Below is a small trained network, with its code and all its weights. Each question gives an input and a class and asks what happens when units are switched off, that is, made to give their printed mean instead of their output.

import numpy as np


def w(rows, s, z=0):
    codes = np.array(rows[::2]) - 128.0
    scale = np.full(codes.shape[1], s)
    scale[-1] = z or s
    return codes * scale


def norm(h):
    return h / np.sqrt((h * h).mean(-1, keepdims=True) + 1e-5)


def f(y):
    return y / 2 * (1 + np.tanh(0.7978845608 * (y + 0.044715 * y**3)))


def log_softmax(a):
    a = a - a.max(-1, keepdims=True)
    return a - np.log(np.exp(a).sum(-1, keepdims=True))


def net(x, mask):
    res = np.array(x, float).reshape(1, 4) / 4 @ E
    u = 0
    for l in range(3):
        y = f(norm(res) @ A[l][:, :-1].T + A[l][:, -1])
        res = res + np.where(mask[u : u + 3], y, B[l][:, -1]) @ B[l][:, :-1]
        u += 3
    return log_softmax(norm(res)[-1] @ U[:, :-1].T + U[:, -1])


A, B = {}, {}
E = w([
[203,39,207,116,91],'x0',
[93,170,185,81,123],'x1',
[92,190,255,168,152],'x2',
[101,36,82,155,206],'x3',
],0.0077)
A[0] = w([
[45,149,118,71,161,255],'L0N1',
[95,115,120,80,254,162],'L0N2',
[179,225,102,101,46,40],'L0N3',
],0.0071,0.0025)
B[0] = w([
[147,77,50,170,117,254],'L0N1',
[201,253,184,217,53,231],'L0N2',
[228,228,110,150,108,207],'L0N3',
],0.011,0.0025)
A[1] = w([
[123,82,1,70,42,47],'L1N1',
[139,182,153,94,226,4],'L1N2',
[26,52,55,43,154,44],'L1N3',
],0.0068,0.0015)
B[1] = w([
[2,69,144,61,101,251],'L1N1',
[89,173,123,172,229,103],'L1N2',
[125,191,2,104,71,137],'L1N3',
],0.0094,0.0029)
A[2] = w([
[162,114,185,242,208,10],'L2N1',
[71,66,91,213,96,200],'L2N2',
[2,201,61,149,160,18],'L2N3',
],0.0095,0.0014)
B[2] = w([
[110,112,66,63,196,254],'L2N1',
[203,151,93,103,145,232],'L2N2',
[121,9,168,183,170,218],'L2N3',
],0.014,0.0051)
U = w([
[170,169,146,144,136,251],'0',
[125,75,198,191,113,97],'1',
[6,118,161,112,122,190],'2',
],0.013,0.00035)

Each question gives the input, the list of numbers given to net, and the class t.
The units are the neurons (one row each of A and B). Each row of codes is followed by its name. A weight is (code - 128) times the scale printed after its matrix; where a second scale follows, it is the last column's (A, B and U).
mask holds one flag per neuron, layer by layer. A switched-off neuron (its flag False) gives its mean, the last column of its row in B, instead of its output. The means were averaged over made-up inputs and are rounded, as every weight is.
A unit's drop is (log p(t) with every unit on - log p(t) with that unit switched off) / (log p(t) with every unit on - log p(t) with every unit switched off).
The circuit of an input: a set's keep is (log p(t) with only the set's units on - log p(t) with every unit switched off) / (log p(t) with every unit on - log p(t) with every unit switched off). Starting from all 9 units, units are removed one at a time, each time the one whose removal leaves the highest keep (on an exact tie, the one counted first), for as long as the keep stays at least 0.8.
circuit, biggest first: the units of the circuit, biggest drop first
unit that matters most: the unit with the biggest drop
top k neurons: the k neurons with the biggest drops, biggest first
top k neurons in layer l: the k neurons of layer l with the biggest drops, biggest first
drop of u: that unit's drop, to one decimal
input [7,5,-8,-6], class 2: circuit, biggest first	[L1N1]
input [-4,-2,3,5], class 0: top 2 neurons in layer 0	[L0N2, L0N1]
input [5,-7,-7,-6], class 2: top 2 neurons	[L1N1, L0N2]
input [-8,8,4,0], class 1: top 2 neurons	[L2N3, L0N1]
input [2,-7,6,8], class 0: circuit, biggest first	[L2N3, L2N2]
input [4,6,4,7], class 0: top 4 neurons	[L1N1, L2N3, L0N2, L2N1]
input [-5,1,7,8], class 0: top 2 neurons in layer 2	[L2N1, L2N2]
input [-7,-1,-4,6], class 1: top 3 neurons	[L2N3, L0N2, L2N1]
input [-1,-6,2,7], class 0: top 3 neurons	[L2N2, L2N3, L0N2]
input [-2,-3,8,-2], class 2: top 2 neurons	[L2N1, L2N2]
input [5,1,3,7], class 0: circuit, biggest first	[L2N3, L1N1]
input [7,-4,7,7], class 0: top 3 neurons	[L2N1, L2N3, L1N1]
input [-5,4,-3,3], class 1: top 2 neurons	[L2N3, L0N2]
input [-8,-7,6,-6], class 1: top 3 neurons	[L2N3, L0N2, L2N2]
input [-6,8,-4,-4], class 1: circuit, biggest first	[L2N3, L2N1]
input [-2,4,-2,7], class 0: circuit, biggest first	[L0N2]
input [3,2,4,3], class 2: circuit, biggest first	[L2N1, L2N2]
input [0,8,-1,1], class 0: top 2 neurons in layer 2	[L2N2, L2N3]
input [-8,-6,-4,-1], class 1: top 2 neurons	[L2N3, L2N1]
input [0,-8,-6,-1], class 2: unit that matters most	L1N1
input [-8,-6,1,-6], class 1: top 2 neurons	[L2N3, L0N2]
input [1,2,-4,-2], class 2: top 2 neurons	[L0N2, L1N1]
input [-4,-2,4,-3], class 1: top 2 neurons in layer 2	[L2N3, L2N2]
input [6,0,8,4], class 2: top 3 neurons	[L2N1, L2N2, L2N3]
input [-7,-2,-5,-5], class 1: top 2 neurons in layer 1	[L1N1, L1N3]
input [-7,8,4,0], class 1: top 2 neurons	[L2N3, L0N1]
input [-1,6,-1,2], class 0: top 2 neurons in layer 0	[L0N2, L0N1]
input [2,4,-8,3], class 2: top neuron	[L1N1]
input [-7,6,-7,-2], class 1: drop of L2N3	0.8
